Here is a tiny trained network, its code and every weight. The questions are about switching its units off for an input and a class, where a switched-off unit gives its printed mean instead of its output.

import numpy as np


def w(rows, s, z=0):
    codes = np.array(rows[::2]) - 128.0
    scale = np.full(codes.shape[1], s)
    scale[-1] = z or s
    return codes * scale


def norm(h):
    return h / np.sqrt((h * h).mean(-1, keepdims=True) + 1e-5)


def f(y):
    return y / 2 * (1 + np.tanh(0.7978845608 * (y + 0.044715 * y**3)))


def log_softmax(a):
    a = a - a.max(-1, keepdims=True)
    return a - np.log(np.exp(a).sum(-1, keepdims=True))


def net(x, mask):
    res = np.array(x, float).reshape(1, 5) / 4 @ E
    u = 0
    for l in range(3):
        y = f(norm(res) @ A[l][:, :-1].T + A[l][:, -1])
        res = res + np.where(mask[u : u + 4], y, B[l][:, -1]) @ B[l][:, :-1]
        u += 4
    return log_softmax(norm(res)[-1] @ U[:, :-1].T + U[:, -1])


A, B = {}, {}
E = w([
[89,42,86,103,217,124,91,174,173,187,145,130],'x0',
[99,93,141,131,90,131,135,126,111,120,139,148],'x1',
[193,158,153,11,90,173,139,146,133,187,147,222],'x2',
[101,132,139,130,112,158,243,144,139,254,142,94],'x3',
[141,124,113,144,146,125,129,104,103,144,111,150],'x4',
],0.0083)
A[0] = w([
[117,161,168,206,132,43,36,150,106,4,120,174,106],'L0N1',
[128,89,111,119,119,215,15,108,63,67,207,72,158],'L0N2',
[58,53,107,65,210,97,77,113,149,76,129,131,92],'L0N3',
[218,102,98,9,108,165,1,94,121,47,151,214,2],'L0N4',
],0.0056,0.0031)
B[0] = w([
[117,188,74,81,70,146,141,54,148,48,76,92,253],'L0N1',
[187,171,73,151,170,116,160,106,212,146,120,196,192],'L0N2',
[206,124,94,91,53,191,109,101,68,144,254,64,201],'L0N3',
[61,55,188,254,202,164,174,176,133,169,109,24,253],'L0N4',
],0.0085,0.0061)
A[1] = w([
[131,141,175,208,104,118,179,109,121,91,54,73,38],'L1N1',
[136,90,80,143,101,98,2,109,178,86,132,132,20],'L1N2',
[123,172,204,231,119,136,131,138,129,90,109,125,30],'L1N3',
[169,99,139,119,84,157,62,123,163,84,28,159,2],'L1N4',
],0.0081,0.0022)
B[1] = w([
[139,103,202,111,205,99,142,135,158,147,150,192,254],'L1N1',
[161,122,82,76,115,211,193,115,2,192,134,164,177],'L1N2',
[93,132,163,37,156,111,200,170,131,219,107,198,197],'L1N3',
[77,147,98,121,141,109,62,150,164,121,123,119,149],'L1N4',
],0.012,0.0067)
A[2] = w([
[167,206,217,85,40,132,135,154,78,130,95,135,51],'L2N1',
[88,74,95,235,200,134,105,194,156,91,154,96,209],'L2N2',
[114,90,86,1,109,60,74,229,140,197,126,188,4],'L2N3',
[90,214,68,83,120,49,161,41,171,42,87,188,10],'L2N4',
],0.007,0.002)
B[2] = w([
[156,158,120,116,176,157,91,58,35,47,175,80,206],'L2N1',
[100,82,120,178,61,107,78,131,73,103,126,74,248],'L2N2',
[83,153,193,130,162,77,122,138,153,67,56,149,220],'L2N3',
[119,50,90,247,71,137,37,211,162,232,152,125,254],'L2N4',
],0.012,0.0041)
U = w([
[82,6,85,233,108,125,36,202,170,167,165,72,3],'0',
[82,153,231,48,183,84,182,177,194,151,130,224,158],'1',
[255,197,39,29,103,197,164,48,71,51,206,109,252],'2',
],0.0088,0.00055)

Each question gives the input, the list of numbers given to net, and the class t.
The units are the neurons (one row each of A and B). Each row of codes is followed by its name. A weight is (code - 128) times the scale printed after its matrix; where a second scale follows, it is the last column's (A, B and U).
mask holds one flag per neuron, layer by layer. A switched-off neuron (its flag False) gives its mean, the last column of its row in B, instead of its output. The means were averaged over made-up inputs and are rounded, as every weight is.
A unit's drop is (log p(t) with every unit on - log p(t) with that unit switched off) / (log p(t) with every unit on - log p(t) with every unit switched off).
The circuit of an input: a set's keep is (log p(t) with only the set's units on - log p(t) with every unit switched off) / (log p(t) with every unit on - log p(t) with every unit switched off). Starting from all 12 units, units are removed one at a time, each time the one whose removal leaves the highest keep (on an exact tie, the one counted first), for as long as the keep stays at least 0.8.
units of the circuit, in order: the units of the circuit, biggest drop first
k most important neurons: the k neurons with the biggest drops, biggest first
k most important neurons of layer l: the k neurons of layer l with the biggest drops, biggest first
drop of u: that unit's drop, to one decimal
input [2,3,8,-6,-4], class 0: units of the circuit, in order => L0N4
input [2,-3,1,3,-2], class 1: 3 most important neurons => L0N4, L0N1, L2N4
input [0,-6,-7,1,5], class 1: units of the circuit, in order => L1N1, L2N4
input [1,4,8,-2,7], class 0: 2 most important neurons of layer 0 => L0N4, L0N1
input [4,0,0,0,-5], class 2: units of the circuit, in order => L0N3, L0N4
input [1,4,8,-2,-2], class 0: 2 most important neurons of layer 1 => L1N1, L1N2
input [8,0,2,5,-6], class 1: 3 most important neurons => L0N4, L2N3, L2N4
input [2,-1,7,-8,-1], class 0: 2 most important neurons => L0N4, L2N2
input [0,4,-1,6,-4], class 1: 3 most important neurons of layer 2 => L2N4, L2N2, L2N1
input [-1,-1,2,7,4], class 2: 2 most important neurons of layer 1 => L1N1, L1N3
input [-5,-5,0,-1,-3], class 0: 2 most important neurons => L0N4, L2N4
input [5,4,-8,-7,0], class 2: 2 most important neurons => L1N2, L0N3
input [-6,1,3,-7,-1], class 1: 2 most important neurons => L0N4, L1N3
input [1,-2,-2,-1,8], class 2: most important neuron => L1N2
input [1,3,-1,-3,1], class 2: 2 most important neurons => L0N3, L0N1
input [-8,-6,-3,-5,-3], class 0: 2 most important neurons => L2N4, L0N1
input [-4,-6,-4,1,0], class 1: 2 most important neurons of layer 1 => L1N1, L1N3
input [-8,-3,8,-4,-2], class 1: drop of L0N4 => 1.5
input [-3,-1,8,3,2], class 2: drop of L2N1 => 0.1
input [4,-8,-5,-7,4], class 2: units of the circuit, in order => L1N2
input [-4,-1,-1,4,-1], class 1: drop of L0N3 => 0.9
input [3,-2,4,-2,-3], class 0: drop of L1N2 => 0.0
